Below is a small trained network, with its code and all its weights. Each question gives an input and a class and asks what happens when units are switched off, that is, made to give their printed mean instead of their output.

import numpy as np


def w(rows, s, z=0):
    codes = np.array(rows[::2]) - 128.0
    scale = np.full(codes.shape[1], s)
    scale[-1] = z or s
    return codes * scale


def norm(h):
    return h / np.sqrt((h * h).mean(-1, keepdims=True) + 1e-5)


def f(y):
    return y / 2 * (1 + np.tanh(0.7978845608 * (y + 0.044715 * y**3)))


def log_softmax(a):
    a = a - a.max(-1, keepdims=True)
    return a - np.log(np.exp(a).sum(-1, keepdims=True))


def net(x, mask):
    res = np.array(x, float).reshape(1, 4) / 4 @ E
    u = 0
    for l in range(2):
        y = f(norm(res) @ A[l][:, :-1].T + A[l][:, -1])
        res = res + np.where(mask[u : u + 12], y, B[l][:, -1]) @ B[l][:, :-1]
        u += 12
    return log_softmax(norm(res)[-1] @ U[:, :-1].T + U[:, -1])


A, B = {}, {}
E = w([
[138,254,233],'x0',
[177,89,177],'x1',
[28,72,182],'x2',
[133,129,130],'x3',
],0.0059)
A[0] = w([
[63,186,70,88],'0.n1',
[149,116,135,74],'0.n2',
[188,99,65,184],'0.n3',
[214,64,193,70],'0.n4',
[144,121,101,86],'0.n5',
[137,101,166,106],'0.n6',
[143,74,84,26],'0.n7',
[247,191,72,1],'0.n8',
[161,101,157,113],'0.n9',
[129,160,211,95],'0.n10',
[63,114,153,49],'0.n11',
[53,199,47,120],'0.n12',
],0.012,0.0069)
B[0] = w([
[254,53,207,162],'0.n1',
[159,135,189,104],'0.n2',
[80,138,48,255],'0.n3',
[250,39,167,156],'0.n4',
[96,118,137,118],'0.n5',
[143,117,113,127],'0.n6',
[102,119,113,141],'0.n7',
[123,191,33,191],'0.n8',
[170,121,122,131],'0.n9',
[119,144,69,187],'0.n10',
[107,117,121,131],'0.n11',
[240,46,185,206],'0.n12',
],0.008,0.0049)
A[1] = w([
[130,145,133,102],'1.n1',
[89,84,184,73],'1.n2',
[86,131,47,254],'1.n3',
[178,211,178,132],'1.n4',
[244,71,158,25],'1.n5',
[60,75,202,88],'1.n6',
[130,225,246,103],'1.n7',
[208,93,166,94],'1.n8',
[31,93,203,88],'1.n9',
[217,94,153,26],'1.n10',
[130,210,181,81],'1.n11',
[53,86,217,122],'1.n12',
],0.011,0.0057)
B[1] = w([
[112,129,122,119],'1.n1',
[161,186,110,133],'1.n2',
[111,161,255,254],'1.n3',
[58,66,106,183],'1.n4',
[198,106,137,170],'1.n5',
[176,215,89,152],'1.n6',
[109,24,131,186],'1.n7',
[194,127,107,162],'1.n8',
[181,202,87,159],'1.n9',
[185,107,116,146],'1.n10',
[87,62,132,151],'1.n11',
[169,170,61,164],'1.n12',
],0.0098,0.0073)
U = w([
[9,59,142,101],'0',
[147,146,154,254],'1',
[144,251,53,65],'2',
[240,53,140,49],'3',
],0.013,0.009)

Each question gives the input, the list of numbers given to net, and the class t.
The units are the neurons (one row each of A and B). Each row of codes is followed by its name. A weight is (code - 128) times the scale printed after its matrix; where a second scale follows, it is the last column's (A, B and U).
mask holds one flag per neuron, layer by layer. A switched-off neuron (its flag False) gives its mean, the last column of its row in B, instead of its output. The means were averaged over made-up inputs and are rounded, as every weight is.
A unit's drop is (log p(t) with every unit on - log p(t) with that unit switched off) / (log p(t) with every unit on - log p(t) with every unit switched off).
The circuit of an input: a set's keep is (log p(t) with only the set's units on - log p(t) with every unit switched off) / (log p(t) with every unit on - log p(t) with every unit switched off). Starting from the 12 units with the biggest drops (on a tie, the unit counted first), units are removed one at a time, each time the one whose removal leaves the highest keep (on an exact tie, the one counted first), for as long as the keep stays at least 0.8.
circuit, biggest first: the units of the circuit, biggest drop first
most important unit: the unit with the biggest drop
top k neurons: the k neurons with the biggest drops, biggest first
top k neurons in layer l: the k neurons of layer l with the biggest drops, biggest first
drop when u is switched off: that unit's drop, to one decimal
input [6,0,7,-2], class 2: circuit, biggest first : 1.n12, 1.n3
input [-7,4,-6,-3], class 0: most important unit : 0.n3
input [-3,4,-4,1], class 2: circuit, biggest first : 0.n12, 0.n3
input [-7,3,-7,0], class 0: top 4 neurons : 0.n3, 1.n9, 1.n6, 1.n12
input [8,7,7,-5], class 0: top 2 neurons : 1.n7, 0.n12
input [-6,8,8,5], class 2: top 4 neurons in layer 0 : 0.n12, 0.n1, 0.n10, 0.n8
input [-3,-5,4,-1], class 3: top 2 neurons : 0.n12, 0.n1
input [5,7,6,5], class 3: top 4 neurons in layer 0 : 0.n3, 0.n4, 0.n9, 0.n8
input [7,7,-7,-4], class 0: top 3 neurons in layer 1 : 1.n4, 1.n7, 1.n11
input [2,8,-8,-6], class 2: top 2 neurons in layer 0 : 0.n8, 0.n12
input [5,3,7,2], class 2: top 2 neurons in layer 1 : 1.n9, 1.n12
input [7,-8,6,-5], class 3: top 3 neurons : 1.n7, 0.n12, 0.n1
input [-1,-8,-5,4], class 3: top 2 neurons in layer 0 : 0.n12, 0.n1
input [0,-8,-6,3], class 3: circuit, biggest first : 0.n12
input [5,1,7,-4], class 2: top 2 neurons in layer 1 : 1.n9, 1.n12
input [-2,-3,-8,7], class 2: top 2 neurons in layer 0 : 0.n8, 0.n3
input [4,2,6,5], class 2: top 2 neurons in layer 1 : 1.n9, 1.n12
input [2,7,7,-6], class 2: top 2 neurons : 0.n12, 0.n1
input [4,6,2,1], class 3: top 2 neurons : 0.n4, 1.n3
input [-8,-3,-6,-5], class 0: most important unit : 1.n3
input [2,-4,-3,0], class 3: drop when 0.n12 is switched off : 1.4
input [8,-6,5,-5], class 0: drop when 1.n7 is switched off : 0.1
